Below are the code and all the weights of a small trained network. Each question names an input and a target symbol and asks about switching units off, where a switched-off unit gives its printed mean instead of its output.

import numpy as np


def w(rows, s, z=0):
    codes = np.array(rows[::2]) - 128.0
    scale = np.full(codes.shape[1], s)
    scale[-1] = z or s
    return codes * scale


def f(y):
    return np.maximum(y, 0)


def softmax(a):
    e = np.exp(a - a.max(-1, keepdims=True))
    return e / e.sum(-1, keepdims=True)


def log_softmax(a):
    a = a - a.max(-1, keepdims=True)
    return a - np.log(np.exp(a).sum(-1, keepdims=True))


def net(x, mask):
    ids = ['ΛΣΦατψ'.index(c) for c in x.split()]
    T = len(ids)
    res = E[ids] + P[:T]
    u = 0
    for l in range(3):
        q, k, v = (res @ M[l].T for M in (Q, K, V))
        z = softmax(np.where(np.tri(T) > 0, q @ k.T / 3**0.5, -1e9)) @ v
        res = res + np.where(mask[u], z, O[l][:, -1]) @ O[l][:, :-1]
        u += 1
        y = f(res @ A[l][:, :-1].T + A[l][:, -1])
        res = res + np.where(mask[u : u + 12], y, B[l][:, -1]) @ B[l][:, :-1]
        u += 12
    return log_softmax(res[-1] @ U[:, :-1].T + U[:, -1])


Q, K, V, O, A, B = {}, {}, {}, {}, {}, {}
E = w([
[127,70,4,137,92,152],'Λ',
[75,168,90,96,109,108],'Σ',
[78,88,129,158,67,113],'Φ',
[59,90,187,206,41,125],'α',
[121,55,216,143,192,199],'τ',
[73,210,124,211,187,12],'ψ',
],0.015)
P = w([
[166,132,154,126,84,93],'0',
[65,156,128,116,131,165],'1',
[110,143,94,141,119,145],'2',
[127,93,57,149,119,143],'3',
[160,119,150,84,163,155],'4',
[165,125,122,126,146,147],'5',
[164,85,121,121,148,160],'6',
[250,154,119,92,75,85],'7',
[169,37,130,124,158,121],'8',
[163,34,144,113,173,106],'9',
[77,55,99,49,136,118],'10',
],0.013)
Q[0] = w([
[108,2,84,105,106,166],'0.h1',
[143,118,99,201,184,38],'0.h1',
[160,148,118,63,113,121],'0.h1',
],0.0089)
K[0] = w([
[105,73,109,146,141,217],'0.h1',
[159,168,90,97,167,141],'0.h1',
[162,134,94,109,2,154],'0.h1',
],0.009)
V[0] = w([
[123,219,102,254,178,176],'0.h1',
[97,42,69,160,137,124],'0.h1',
[175,71,148,146,91,160],'0.h1',
],0.0069)
O[0] = w([
[121,115,95,58,142,241,241],'0.h1',
[62,84,196,28,133,213,251],'0.h1',
[152,254,118,154,72,182,92],'0.h1',
],0.0069,0.0031)
A[0] = w([
[56,158,63,190,149,114,136],'0.n1',
[168,117,184,101,194,172,252],'0.n2',
[135,136,99,64,51,79,120],'0.n3',
[104,126,162,59,154,143,158],'0.n4',
[98,145,106,97,134,73,123],'0.n5',
[144,254,132,148,115,126,132],'0.n6',
[112,78,91,151,141,117,125],'0.n7',
[109,149,174,52,81,140,136],'0.n8',
[142,156,87,145,36,158,136],'0.n9',
[107,136,93,102,187,121,146],'0.n10',
[130,111,144,122,182,120,117],'0.n11',
[72,155,188,128,143,162,146],'0.n12',
],0.0091,0.0044)
B[0] = w([
[94,52,136,127,123,169,253],'0.n1',
[201,115,117,255,146,97,243],'0.n2',
[129,61,215,103,95,112,201],'0.n3',
[117,166,48,195,116,156,214],'0.n4',
[149,70,56,181,87,131,201],'0.n5',
[163,86,72,146,226,75,153],'0.n6',
[126,173,155,114,94,130,224],'0.n7',
[175,82,135,163,155,45,205],'0.n8',
[85,144,177,81,101,146,222],'0.n9',
[118,40,183,93,164,112,230],'0.n10',
[151,141,106,153,20,112,186],'0.n11',
[108,174,104,142,197,90,221],'0.n12',
],0.0069,0.0043)
Q[1] = w([
[36,159,143,21,183,97],'1.h1',
[21,3,149,133,168,150],'1.h1',
[114,111,166,138,204,152],'1.h1',
],0.0051)
K[1] = w([
[130,75,132,4,172,19],'1.h1',
[186,160,228,101,131,213],'1.h1',
[169,17,83,111,180,116],'1.h1',
],0.0044)
V[1] = w([
[70,127,134,43,74,2],'1.h1',
[190,203,99,106,138,133],'1.h1',
[141,120,159,114,129,104],'1.h1',
],0.008)
O[1] = w([
[89,105,214,98,194,128,121],'1.h1',
[159,119,102,136,1,40,1],'1.h1',
[140,210,147,138,127,58,122],'1.h1',
],0.0087,0.0078)
A[1] = w([
[134,121,3,178,110,65,42],'1.n1',
[40,114,106,143,99,94,157],'1.n2',
[198,103,148,186,118,178,145],'1.n3',
[6,176,110,48,166,117,164],'1.n4',
[119,61,205,161,152,164,130],'1.n5',
[174,177,244,132,127,196,99],'1.n6',
[203,220,190,138,69,62,115],'1.n7',
[20,188,220,134,124,179,89],'1.n8',
[171,88,117,69,106,96,252],'1.n9',
[130,88,111,111,215,54,192],'1.n10',
[224,105,41,209,112,114,177],'1.n11',
[124,138,76,92,169,224,221],'1.n12',
],0.0072,0.0027)
B[1] = w([
[184,74,211,88,153,92,165],'1.n1',
[144,81,71,173,10,107,181],'1.n2',
[74,153,91,107,192,166,179],'1.n3',
[167,89,56,104,125,97,213],'1.n4',
[120,160,57,77,151,159,255],'1.n5',
[122,92,90,179,116,198,157],'1.n6',
[121,93,37,165,221,132,135],'1.n7',
[166,54,20,74,174,182,215],'1.n8',
[110,91,240,144,164,84,151],'1.n9',
[145,78,166,114,156,181,221],'1.n10',
[3,100,190,106,70,174,199],'1.n11',
[167,188,154,151,130,31,224],'1.n12',
],0.0068,0.0088)
Q[2] = w([
[69,2,125,79,57,79],'2.h1',
[185,151,236,111,154,184],'2.h1',
[166,178,118,122,99,80],'2.h1',
],0.0078)
K[2] = w([
[149,184,254,204,129,135],'2.h1',
[104,147,97,120,240,149],'2.h1',
[115,71,181,102,100,117],'2.h1',
],0.007)
V[2] = w([
[161,39,119,166,206,102],'2.h1',
[144,97,157,2,133,30],'2.h1',
[144,114,102,100,106,219],'2.h1',
],0.0099)
O[2] = w([
[224,113,73,196,102,157,250],'2.h1',
[55,154,157,117,93,251,80],'2.h1',
[26,95,87,74,189,101,193],'2.h1',
],0.011,0.016)
A[2] = w([
[8,198,145,28,118,154,199],'2.n1',
[2,168,154,83,153,130,252],'2.n2',
[53,109,125,42,106,182,62],'2.n3',
[121,161,151,231,130,126,194],'2.n4',
[227,119,86,103,118,79,172],'2.n5',
[128,154,145,139,191,121,86],'2.n6',
[114,168,88,127,90,22,74],'2.n7',
[78,159,164,150,144,183,168],'2.n8',
[66,159,133,145,142,143,205],'2.n9',
[192,119,147,175,165,149,161],'2.n10',
[95,144,137,49,184,90,158],'2.n11',
[154,111,145,81,182,227,225],'2.n12',
],0.0086,0.0032)
B[2] = w([
[67,92,81,208,135,87,148],'2.n1',
[48,181,110,142,85,145,148],'2.n2',
[164,85,190,107,160,147,170],'2.n3',
[158,120,144,109,163,102,145],'2.n4',
[117,71,91,154,103,124,253],'2.n5',
[143,153,91,169,128,131,141],'2.n6',
[215,182,230,169,150,172,166],'2.n7',
[185,176,91,177,88,75,144],'2.n8',
[107,189,55,184,90,125,140],'2.n9',
[101,133,65,132,117,140,212],'2.n10',
[101,166,107,190,136,153,157],'2.n11',
[108,148,254,135,111,110,235],'2.n12',
],0.0092,0.016)
U = w([
[156,254,16,209,40,175,149],'Λ',
[81,130,18,18,102,71,210],'Σ',
[109,203,122,145,64,91,5],'Φ',
[53,173,141,131,94,127,166],'α',
[156,180,175,130,105,189,97],'τ',
[137,124,152,28,175,170,31],'ψ',
],0.0051,0.0028)

Each question gives the input, a string of symbols that net reads in full, and the target symbol t.
The units are the heads (3 rows each of Q, K, V and O) and the neurons (one row each of A and B). Each row of codes is followed by its name. A weight is (code - 128) times the scale printed after its matrix; where a second scale follows, it is the last column's (O, A, B and U).
mask holds one flag per unit, layer by layer, with each layer's heads first. A switched-off unit (its flag False) gives its mean, the last column of its rows in O or B, instead of its output. The means were averaged over made-up inputs and are rounded, as every weight is.
A unit's drop is (log p(t) with every unit on - log p(t) with that unit switched off) / (log p(t) with every unit on - log p(t) with every unit switched off).
The circuit of an input: a set's keep is (log p(t) with only the set's units on - log p(t) with every unit switched off) / (log p(t) with every unit on - log p(t) with every unit switched off). Starting from the 12 units with the biggest drops (on a tie, the unit counted first), units are removed one at a time, each time the one whose removal leaves the highest keep (on an exact tie, the one counted first), for as long as the keep stays at least 0.8.
circuit, biggest first: the units of the circuit, biggest drop first
unit that matters most: the unit with the biggest drop
top k neurons: the k neurons with the biggest drops, biggest first
k most important neurons of layer l: the k neurons of layer l with the biggest drops, biggest first
input α Σ τ τ, target Σ: unit that matters most	1.h1
input Σ ψ ψ Φ, target τ: circuit, biggest first	2.h1, 2.n12, 1.h1, 0.h1
input Φ Φ Σ Σ α α Λ ψ Φ α α, target Λ: circuit, biggest first	2.h1, 1.n8, 0.n6
input α Λ ψ ψ ψ ψ ψ α Φ Φ, target Λ: circuit, biggest first	2.h1, 1.n11
input Σ Σ Σ ψ Σ, target τ: circuit, biggest first	2.h1, 1.h1, 0.h1
input Φ Λ Φ α Σ ψ Σ ψ Λ Σ Λ, target Λ: circuit, biggest first	2.h1, 1.n5
input α Φ Σ Σ Λ ψ ψ τ, target Λ: top 2 neurons	0.n2, 2.n8
input Σ Σ Λ Φ Σ ψ ψ ψ Φ Φ, target Λ: 2 most important neurons of layer 2	2.n10, 2.n3
input α α Λ ψ ψ τ τ Φ Λ τ, target Σ: 2 most important neurons of layer 1	1.n1, 1.n10
input Λ α α Λ α ψ Σ Λ ψ Σ Φ, target α: 2 most important neurons of layer 2	2.n1, 2.n2
input Φ Λ Λ Σ, target ψ: 2 most important neurons of layer 1	1.n4, 1.n11
input ψ Σ Φ Λ ψ ψ Λ Λ Λ Λ ψ, target α: top 4 neurons	0.n2, 0.n1, 1.n9, 0.n9
input Σ Λ Λ, target τ: top 2 neurons	2.n12, 2.n3
input Λ Φ ψ Λ, target α: top neuron	2.n1
input Φ Σ α Φ, target ψ: top 2 neurons	0.n2, 1.n8
input α τ Φ ψ Λ Σ Σ ψ Σ α, target Σ: 3 most important neurons of layer 1	1.n11, 1.n12, 1.n3
input ψ α Σ Λ Σ Λ α Φ, target τ: top 3 neurons	1.n8, 0.n2, 0.n3
input α ψ α ψ ψ Φ ψ Φ ψ ψ ψ, target ψ: top 2 neurons	1.n8, 1.n10
input Λ Σ α, target α: 2 most important neurons of layer 0	0.n2, 0.n9
input Λ ψ Λ τ Λ ψ, target Σ: top 2 neurons	2.n12, 1.n1
input α α Λ Σ Λ Σ α, target ψ: top 2 neurons	1.n8, 0.n2
input α ψ Φ α, target Σ: unit that matters most	1.n6
input Φ α ψ, target ψ: top 2 neurons	0.n2, 0.n1
input Σ α ψ α τ ψ, target Σ: top 2 neurons	1.n1, 1.n11
input Λ ψ ψ ψ ψ, target Λ: 2 most important neurons of layer 2	2.n10, 2.n3
